[[ 1.52 -3.34  1.12 -2.14  2.99  0.75  1.43 -4.93  0.98 -6.47 -1.26  1.54
   1.30  4.16]
 [ 0.46  3.29  3.96  0.63  6.62 -0.79 -1.91  1.53 -3.81  2.63  2.11  2.61
  -1.39 -4.45]]
->
[[ 4.16  1.52 -3.34  1.12 -2.14  2.99  0.75  1.43 -4.93  0.98 -6.47 -1.26
   1.54  1.30]
 [-4.45  0.46  3.29  3.96  0.63  6.62 -0.79 -1.91  1.53 -3.81  2.63  2.11
   2.61 -1.39]]

[[ 2.41 -1.45  0.42 -1.67 -1.73 -1.44 -1.96  5.21  1.03  2.36 -3.11 -2.24]
 [-3.15  3.92 -2.25  5.46 -2.95 -3.24 -0.13  0.95 -0.09 -3.29 -0.49 -0.53]
 [ 2.88  0.44  1.23 -1.58 -0.81 -1.80  0.12 -2.67 -0.28  5.09 -0.95 -2.57]
 [-2.93  2.43  3.29  0.02  2.15 -1.01  2.72 -0.38 -2.65 -0.76 -1.68  3.83]
 [ 0.69  0.07 -0.87 -3.40  0.44 -2.79  0.59  4.70  1.47 -2.26 -1.01  3.69]
 [-2.12  1.15  4.35  1.46 -0.01 -0.88  0.25  3.61 -6.69  2.82 -3.24 -1.85]
 [-0.29 -1.39 -0.20  1.29 -0.86  1.75 -1.44  2.64  1.09 -0.53 -1.23 -1.46]
 [-1.16  4.50 -3.20  0.18 -0.37 -4.73  2.58 -3.43 -1.92 -2.55  3.72  2.95]]
->
[[-2.24  2.41 -1.45  0.42 -1.67 -1.73 -1.44 -1.96  5.21  1.03  2.36 -3.11]
 [-0.53 -3.15  3.92 -2.25  5.46 -2.95 -3.24 -0.13  0.95 -0.09 -3.29 -0.49]
 [-2.57  2.88  0.44  1.23 -1.58 -0.81 -1.80  0.12 -2.67 -0.28  5.09 -0.95]
 [ 3.83 -2.93  2.43  3.29  0.02  2.15 -1.01  2.72 -0.38 -2.65 -0.76 -1.68]
 [ 3.69  0.69  0.07 -0.87 -3.40  0.44 -2.79  0.59  4.70  1.47 -2.26 -1.01]
 [-1.85 -2.12  1.15  4.35  1.46 -0.01 -0.88  0.25  3.61 -6.69  2.82 -3.24]
 [-1.46 -0.29 -1.39 -0.20  1.29 -0.86  1.75 -1.44  2.64  1.09 -0.53 -1.23]
 [ 2.95 -1.16  4.50 -3.20  0.18 -0.37 -4.73  2.58 -3.43 -1.92 -2.55  3.72]]

[[-1.06 -6.37 -2.38 -0.72]
 [ 0.96  6.10  2.02  2.31]
 [ 0.55  2.44  1.22 -0.90]
 [-0.45 -1.25 -1.74  1.83]
 [ 0.68  2.16  2.01  0.97]
 [ 0.56  0.66  1.67 -2.77]]
->
[[-0.72 -1.06 -6.37 -2.38]
 [ 2.31  0.96  6.10  2.02]
 [-0.90  0.55  2.44  1.22]
 [ 1.83 -0.45 -1.25 -1.74]
 [ 0.97  0.68  2.16  2.01]
 [-2.77  0.56  0.66  1.67]]

[[ 2.20  1.62  7.03]
 [-0.26 -1.10  2.50]
 [-0.47 -1.58 -1.71]
 [-0.34 -0.73 -0.93]
 [-1.60 -0.31  0.25]
 [ 1.33  0.39  2.26]
 [ 0.68  0.61 -7.98]
 [-1.11 -0.39  0.85]
 [-0.82 -2.83  0.84]]
->
[[ 7.03  2.20  1.62]
 [ 2.50 -0.26 -1.10]
 [-1.71 -0.47 -1.58]
 [-0.93 -0.34 -0.73]
 [ 0.25 -1.60 -0.31]
 [ 2.26  1.33  0.39]
 [-7.98  0.68  0.61]
 [ 0.85 -1.11 -0.39]
 [ 0.84 -0.82 -2.83]]

[[-1.78  1.54  0.76 -3.07 -0.43 -1.21 -2.32 -0.90 -0.05 -4.09]
 [-1.61 -0.09 -1.65  1.17 -5.36 -5.02 -0.86 -5.14  3.58 -2.39]
 [-2.54 -2.78 -4.15  1.74 -4.20 -2.95 -1.96 -3.34  0.33  1.24]
 [-2.42 -0.17  0.17 -2.81 -1.26 -0.81 -4.40 -1.96 -0.77 -4.15]
 [-4.52  2.19 -4.30  2.74 -5.52 -0.82 -1.38 -0.32  4.02  2.49]
 [-8.01 -2.87 -6.45  0.35 -5.98 -7.11 -5.81 -4.54  0.86  2.78]
 [ 0.72 -1.58 -0.49  1.26 -3.93 -0.43 -2.18 -2.63 -2.50 -0.29]
 [ 1.02 -7.03 -3.23  0.40 -1.28 -0.01 -5.08 -4.37 -6.35 -2.20]
 [-1.37  1.14  2.76 -1.66 -1.56 -3.55 -2.10 -0.56 -0.07 -1.71]]
->
[[-4.09 -1.78  1.54  0.76 -3.07 -0.43 -1.21 -2.32 -0.90 -0.05]
 [-2.39 -1.61 -0.09 -1.65  1.17 -5.36 -5.02 -0.86 -5.14  3.58]
 [ 1.24 -2.54 -2.78 -4.15  1.74 -4.20 -2.95 -1.96 -3.34  0.33]
 [-4.15 -2.42 -0.17  0.17 -2.81 -1.26 -0.81 -4.40 -1.96 -0.77]
 [ 2.49 -4.52  2.19 -4.30  2.74 -5.52 -0.82 -1.38 -0.32  4.02]
 [ 2.78 -8.01 -2.87 -6.45  0.35 -5.98 -7.11 -5.81 -4.54  0.86]
 [-0.29  0.72 -1.58 -0.49  1.26 -3.93 -0.43 -2.18 -2.63 -2.50]
 [-2.20  1.02 -7.03 -3.23  0.40 -1.28 -0.01 -5.08 -4.37 -6.35]
 [-1.71 -1.37  1.14  2.76 -1.66 -1.56 -3.55 -2.10 -0.56 -0.07]]

[[-0.81  3.52 -1.37  0.58 -2.94 -5.58]
 [-0.55  0.39 -2.08  1.75  1.59  1.82]
 [-0.23  4.17 -0.15 -3.25 -6.29 -4.88]]
->
[[-5.58 -0.81  3.52 -1.37  0.58 -2.94]
 [ 1.82 -0.55  0.39 -2.08  1.75  1.59]
 [-4.88 -0.23  4.17 -0.15 -3.25 -6.29]]

[[ 2.81 -1.86  0.34]
 [-1.78 -3.32 -1.98]
 [ 1.72 -2.03  1.53]
 [-1.45 -3.26 -5.30]
 [ 2.78 -2.42  4.06]
 [-0.99 -0.46 -3.86]
 [ 0.78  5.09  2.58]
 [ 0.51  1.94  2.61]
 [ 4.46  4.03  4.96]
 [-1.45  0.61 -8.22]
 [ 1.92 -2.10  2.64]]
->
[[ 0.34  2.81 -1.86]
 [-1.98 -1.78 -3.32]
 [ 1.53  1.72 -2.03]
 [-5.30 -1.45 -3.26]
 [ 4.06  2.78 -2.42]
 [-3.86 -0.99 -0.46]
 [ 2.58  0.78  5.09]
 [ 2.61  0.51  1.94]
 [ 4.96  4.46  4.03]
 [-8.22 -1.45  0.61]
 [ 2.64  1.92 -2.10]]

[[ 3.36  2.87  0.90 -0.55  0.69  2.00  7.55  0.37  1.28 -3.35]
 [ 1.34  1.48 -1.65  0.95  2.33  4.70  2.21  1.86 -2.59  0.63]
 [-2.55  0.00 -1.53 -1.93 -2.74 -3.11  5.35 -3.08  6.01 -3.38]
 [-4.84 -1.93 -2.22  1.59 -2.59  3.46 -7.58  2.13  0.48  2.06]]
->
[[-3.35  3.36  2.87  0.90 -0.55  0.69  2.00  7.55  0.37  1.28]
 [ 0.63  1.34  1.48 -1.65  0.95  2.33  4.70  2.21  1.86 -2.59]
 [-3.38 -2.55  0.00 -1.53 -1.93 -2.74 -3.11  5.35 -3.08  6.01]
 [ 2.06 -4.84 -1.93 -2.22  1.59 -2.59  3.46 -7.58  2.13  0.48]]
